Below are the code and all the weights of a small trained network. Each question names an input and a class and asks about switching units off, where a switched-off unit gives its printed mean instead of its output.

import numpy as np


def w(rows, s, z=0):
    codes = np.array(rows[::2]) - 128.0
    scale = np.full(codes.shape[1], s)
    scale[-1] = z or s
    return codes * scale


def norm(h):
    return h / np.sqrt((h * h).mean(-1, keepdims=True) + 1e-5)


def f(y):
    return y / 2 * (1 + np.tanh(0.7978845608 * (y + 0.044715 * y**3)))


def log_softmax(a):
    a = a - a.max(-1, keepdims=True)
    return a - np.log(np.exp(a).sum(-1, keepdims=True))


def net(x, mask):
    res = np.array(x, float).reshape(1, 5) / 4 @ E
    u = 0
    for l in range(2):
        y = f(norm(res) @ A[l][:, :-1].T + A[l][:, -1])
        res = res + np.where(mask[u : u + 14], y, B[l][:, -1]) @ B[l][:, :-1]
        u += 14
    return log_softmax(norm(res)[-1] @ U[:, :-1].T + U[:, -1])


A, B = {}, {}
E = w([
[128,127,128,128,128],'x0',
[106,6,122,81,92],'x1',
[113,143,98,77,157],'x2',
[197,125,180,84,158],'x3',
[117,181,163,74,36],'x4',
],0.012)
A[0] = w([
[128,101,167,232,53,105],'L0N1',
[114,201,160,160,182,102],'L0N2',
[103,138,64,62,164,89],'L0N3',
[143,93,114,185,161,73],'L0N4',
[219,117,235,70,185,8],'L0N5',
[105,152,110,23,199,101],'L0N6',
[76,63,71,118,78,118],'L0N7',
[115,92,128,114,122,62],'L0N8',
[117,152,174,107,57,131],'L0N9',
[67,199,92,152,137,84],'L0N10',
[154,88,101,151,175,104],'L0N11',
[166,88,255,209,106,122],'L0N12',
[150,73,144,104,128,109],'L0N13',
[179,79,124,187,178,87],'L0N14',
],0.011,0.012)
B[0] = w([
[111,160,47,39,172,202],'L0N1',
[202,131,126,154,125,217],'L0N2',
[116,163,55,80,146,142],'L0N3',
[92,153,149,107,156,145],'L0N4',
[210,118,162,68,153,174],'L0N5',
[148,167,24,76,140,186],'L0N6',
[211,150,145,183,130,253],'L0N7',
[142,121,126,122,94,103],'L0N8',
[106,127,171,128,212,236],'L0N9',
[183,70,135,149,123,170],'L0N10',
[104,151,183,99,155,179],'L0N11',
[118,180,2,13,151,245],'L0N12',
[165,135,131,149,134,168],'L0N13',
[97,136,142,105,181,195],'L0N14',
],0.011,0.0039)
A[1] = w([
[127,154,66,64,140,47],'L1N1',
[129,34,136,110,74,30],'L1N2',
[65,175,197,97,53,87],'L1N3',
[13,141,227,119,185,99],'L1N4',
[66,150,89,154,76,174],'L1N5',
[83,169,174,44,35,31],'L1N6',
[171,120,104,115,231,220],'L1N7',
[60,196,114,185,131,153],'L1N8',
[46,118,75,159,105,108],'L1N9',
[63,100,93,222,66,1],'L1N10',
[104,8,101,86,132,142],'L1N11',
[71,82,97,183,180,84],'L1N12',
[196,186,206,59,149,93],'L1N13',
[220,91,150,177,121,113],'L1N14',
],0.012,0.0037)
B[1] = w([
[75,127,100,155,91,179],'L1N1',
[192,205,151,218,104,144],'L1N2',
[106,106,151,134,201,151],'L1N3',
[53,70,151,176,98,142],'L1N4',
[124,60,119,71,149,143],'L1N5',
[109,147,117,188,220,159],'L1N6',
[88,120,156,128,63,249],'L1N7',
[184,103,149,118,92,165],'L1N8',
[209,101,111,32,143,140],'L1N9',
[154,77,159,58,116,141],'L1N10',
[162,248,125,191,140,176],'L1N11',
[119,155,184,77,161,155],'L1N12',
[122,40,100,157,118,207],'L1N13',
[105,104,139,124,59,152],'L1N14',
],0.012,0.011)
U = w([
[216,191,152,224,97,133],'0',
[39,127,211,146,251,128],'1',
[214,51,143,45,129,112],'2',
[111,205,24,100,145,126],'3',
[95,112,146,138,90,250],'4',
[46,91,148,143,27,63],'5',
[98,145,151,149,108,9],'6',
],0.016,0.017)

Each question gives the input, the list of numbers given to net, and the class t.
The units are the neurons (one row each of A and B). Each row of codes is followed by its name. A weight is (code - 128) times the scale printed after its matrix; where a second scale follows, it is the last column's (A, B and U).
mask holds one flag per neuron, layer by layer. A switched-off neuron (its flag False) gives its mean, the last column of its row in B, instead of its output. The means were averaged over made-up inputs and are rounded, as every weight is.
A unit's drop is (log p(t) with every unit on - log p(t) with that unit switched off) / (log p(t) with every unit on - log p(t) with every unit switched off).
The circuit of an input: a set's keep is (log p(t) with only the set's units on - log p(t) with every unit switched off) / (log p(t) with every unit on - log p(t) with every unit switched off). Starting from the 12 units with the biggest drops (on a tie, the unit counted first), units are removed one at a time, each time the one whose removal leaves the highest keep (on an exact tie, the one counted first), for as long as the keep stays at least 0.8.
circuit, biggest first: the units of the circuit, biggest drop first
top k neurons: the k neurons with the biggest drops, biggest first
k most important neurons of layer l: the k neurons of layer l with the biggest drops, biggest first
input [-4,-7,3,5,8], class 1: 2 most important neurons of layer 0 : (L0N7; L0N9)
input [2,7,-3,7,3], class 0: circuit, biggest first : (L1N11; L1N2)
input [6,-4,-6,-3,3], class 3: circuit, biggest first : (L0N1)
input [1,6,-8,-6,-4], class 3: circuit, biggest first : (L0N1; L1N11)
input [8,6,3,7,-2], class 4: 3 most important neurons of layer 0 : (L0N5; L0N13; L0N9)
input [-4,3,-7,4,-6], class 3: top 2 neurons : (L0N12; L0N9)
input [7,-5,5,7,-2], class 2: circuit, biggest first : (L1N11; L1N13)
input [-6,8,6,5,2], class 0: top 2 neurons : (L1N11; L0N12)
input [-5,5,8,1,7], class 3: top 3 neurons : (L0N6; L0N3; L0N11)
input [5,-1,-5,-5,-4], class 2: top 3 neurons : (L1N9; L0N9; L1N8)
input [4,3,-1,8,-8], class 1: 2 most important neurons of layer 0 : (L0N14; L0N7)
input [-3,-7,8,8,-3], class 2: 3 most important neurons of layer 0 : (L0N12; L0N5; L0N2)
input [1,1,0,-7,-6], class 2: circuit, biggest first : (L0N9; L1N9; L1N10)
input [5,-2,-1,6,5], class 2: circuit, biggest first : (L1N13)
input [7,-3,-5,8,6], class 2: top 2 neurons : (L0N5; L1N13)
input [5,-5,7,-6,-7], class 1: 3 most important neurons of layer 0 : (L0N12; L0N1; L0N10)
input [-5,7,6,4,-3], class 0: circuit, biggest first : (L1N11; L0N12)
input [3,7,-7,-7,-7], class 0: 4 most important neurons of layer 1 : (L1N11; L1N2; L1N13; L1N3)
input [-6,-4,5,-2,-6], class 1: top 4 neurons : (L0N12; L0N7; L1N11; L1N12)
input [-5,-6,-7,6,-1], class 3: 3 most important neurons of layer 0 : (L0N12; L0N7; L0N10)
input [-4,4,0,-2,-7], class 1: top neuron : (L1N12)
